Below are the code and all the weights of a small trained network. Each question names an input and a target symbol and asks about switching units off, where a switched-off unit gives its printed mean instead of its output.

import numpy as np


def w(rows, s, z=0):
    codes = np.array(rows[::2]) - 128.0
    scale = np.full(codes.shape[1], s)
    scale[-1] = z or s
    return codes * scale


def f(y):
    return np.maximum(y, 0)


def softmax(a):
    e = np.exp(a - a.max(-1, keepdims=True))
    return e / e.sum(-1, keepdims=True)


def log_softmax(a):
    a = a - a.max(-1, keepdims=True)
    return a - np.log(np.exp(a).sum(-1, keepdims=True))


def net(x, mask):
    ids = ['αβγδεζλξσ'.index(c) for c in x.split()]
    T = len(ids)
    res = E[ids] + P[:T]
    r = res
    for j in range(2):
        rows = slice(2 * j, 2 * j + 2)
        q, k, v = (r @ M[0][rows].T for M in (Q, K, V))
        z = softmax(np.where(np.tri(T) > 0, q @ k.T / 2**0.5, -1e9)) @ v
        o = O[0][rows]
        res = res + np.where(mask[j], z, o[:, -1]) @ o[:, :-1]
    y = f(res @ A[0][:, :-1].T + A[0][:, -1])
    res = res + np.where(mask[2:6], y, B[0][:, -1]) @ B[0][:, :-1]
    return log_softmax(res[-1] @ U[:, :-1].T + U[:, -1])


Q, K, V, O, A, B = {}, {}, {}, {}, {}, {}
E = w([
[86,203,146],'α',
[198,131,247],'β',
[185,176,223],'γ',
[233,178,140],'δ',
[66,126,175],'ε',
[194,18,214],'ζ',
[194,97,120],'λ',
[160,59,99],'ξ',
[182,123,75],'σ',
],0.015)
P = w([
[3,197,114],'0',
[159,82,163],'1',
[170,83,175],'2',
[172,88,176],'3',
[169,89,183],'4',
[167,89,181],'5',
[168,89,183],'6',
[165,93,184],'7',
[167,94,179],'8',
[163,96,185],'9',
[162,95,183],'10',
[161,97,187],'11',
],0.012)
Q[0] = w([
[18,165,171],'h0',
[119,40,28],'h0',
[49,133,1],'h1',
[84,141,27],'h1',
],0.0098)
K[0] = w([
[18,162,53],'h0',
[188,67,123],'h0',
[248,47,202],'h1',
[233,23,138],'h1',
],0.011)
V[0] = w([
[124,176,76],'h0',
[205,113,130],'h0',
[73,37,111],'h1',
[130,111,253],'h1',
],0.011)
O[0] = w([
[71,176,148,2],'h0',
[133,104,8,242],'h0',
[62,65,127,56],'h1',
[188,74,189,203],'h1',
],0.011,0.0052)
A[0] = w([
[150,72,21,124],'n0',
[144,244,180,84],'n1',
[92,41,161,160],'n2',
[182,112,179,254],'n3',
],0.011,0.0043)
B[0] = w([
[3,232,233,217],'n0',
[217,150,96,176],'n1',
[98,30,45,172],'n2',
[44,184,63,253],'n3',
],0.005,0.017)
U = w([
[107,161,177,33],'α',
[254,27,194,66],'β',
[233,81,192,4],'γ',
[192,146,30,226],'δ',
[83,73,218,255],'ε',
[178,12,94,144],'ζ',
[99,114,86,176],'λ',
[48,106,87,152],'ξ',
[59,164,70,49],'σ',
],0.008,0.003)

Each question gives the input, a string of symbols that net reads in full, and the target symbol t.
The units are the heads (2 rows each of Q, K, V and O) and the neurons (one row each of A and B). Each row of codes is followed by its name. A weight is (code - 128) times the scale printed after its matrix; where a second scale follows, it is the last column's (O, A, B and U).
mask holds one flag per unit, heads first, then neurons. A switched-off unit (its flag False) gives its mean, the last column of its rows in O or B, instead of its output. The means were averaged over made-up inputs and are rounded, as every weight is.
A unit's drop is (log p(t) with every unit on - log p(t) with that unit switched off) / (log p(t) with every unit on - log p(t) with every unit switched off).
The circuit of an input: a set's keep is (log p(t) with only the set's units on - log p(t) with every unit switched off) / (log p(t) with every unit on - log p(t) with every unit switched off). Starting from all 6 units, units are removed one at a time, each time the one whose removal leaves the highest keep (on an exact tie, the one counted first), for as long as the keep stays at least 0.8.
circuit, biggest first: the units of the circuit, biggest drop first
unit that matters most: the unit with the biggest drop
k most important neurons: the k neurons with the biggest drops, biggest first
drop of u: that unit's drop, to one decimal
input σ λ δ ε ζ γ γ, target δ: circuit, biggest first : n0; h1
input α β δ σ α, target α: unit that matters most : h0
input ζ δ ε β, target ζ: circuit, biggest first : h1; n2; n0; n3
input ζ ζ β ζ ζ δ λ ε β ζ, target ζ: 2 most important neurons : n2; n3
input δ δ δ δ ε σ ε ε β β γ, target δ: 3 most important neurons : n0; n1; n3
input δ ε α ζ β γ σ ξ ζ β, target δ: circuit, biggest first : h1; n0
input δ ε ζ ζ δ β, target δ: 3 most important neurons : n0; n3; n1
input ζ ζ ζ δ ξ ε, target ζ: 2 most important neurons : n0; n2
input ζ β ξ λ δ γ λ γ, target ζ: circuit, biggest first : h1; n0; n2; h0
input ξ ξ ξ β ε ζ δ γ γ ε ξ, target ξ: 3 most important neurons : n0; n2; n1
input δ σ ξ β β ζ α, target δ: 2 most important neurons : n0; n1
input ε ζ ε γ δ ε, target ε: drop of h0 : 1.3
input σ ξ δ λ ε ε σ, target σ: drop of n0 : 0.7
input ζ δ δ λ δ δ δ ε ε ξ ε ε, target ζ: drop of n0 : 0.6
input β ε δ β ε ε γ σ δ γ, target β: circuit, biggest first : h1
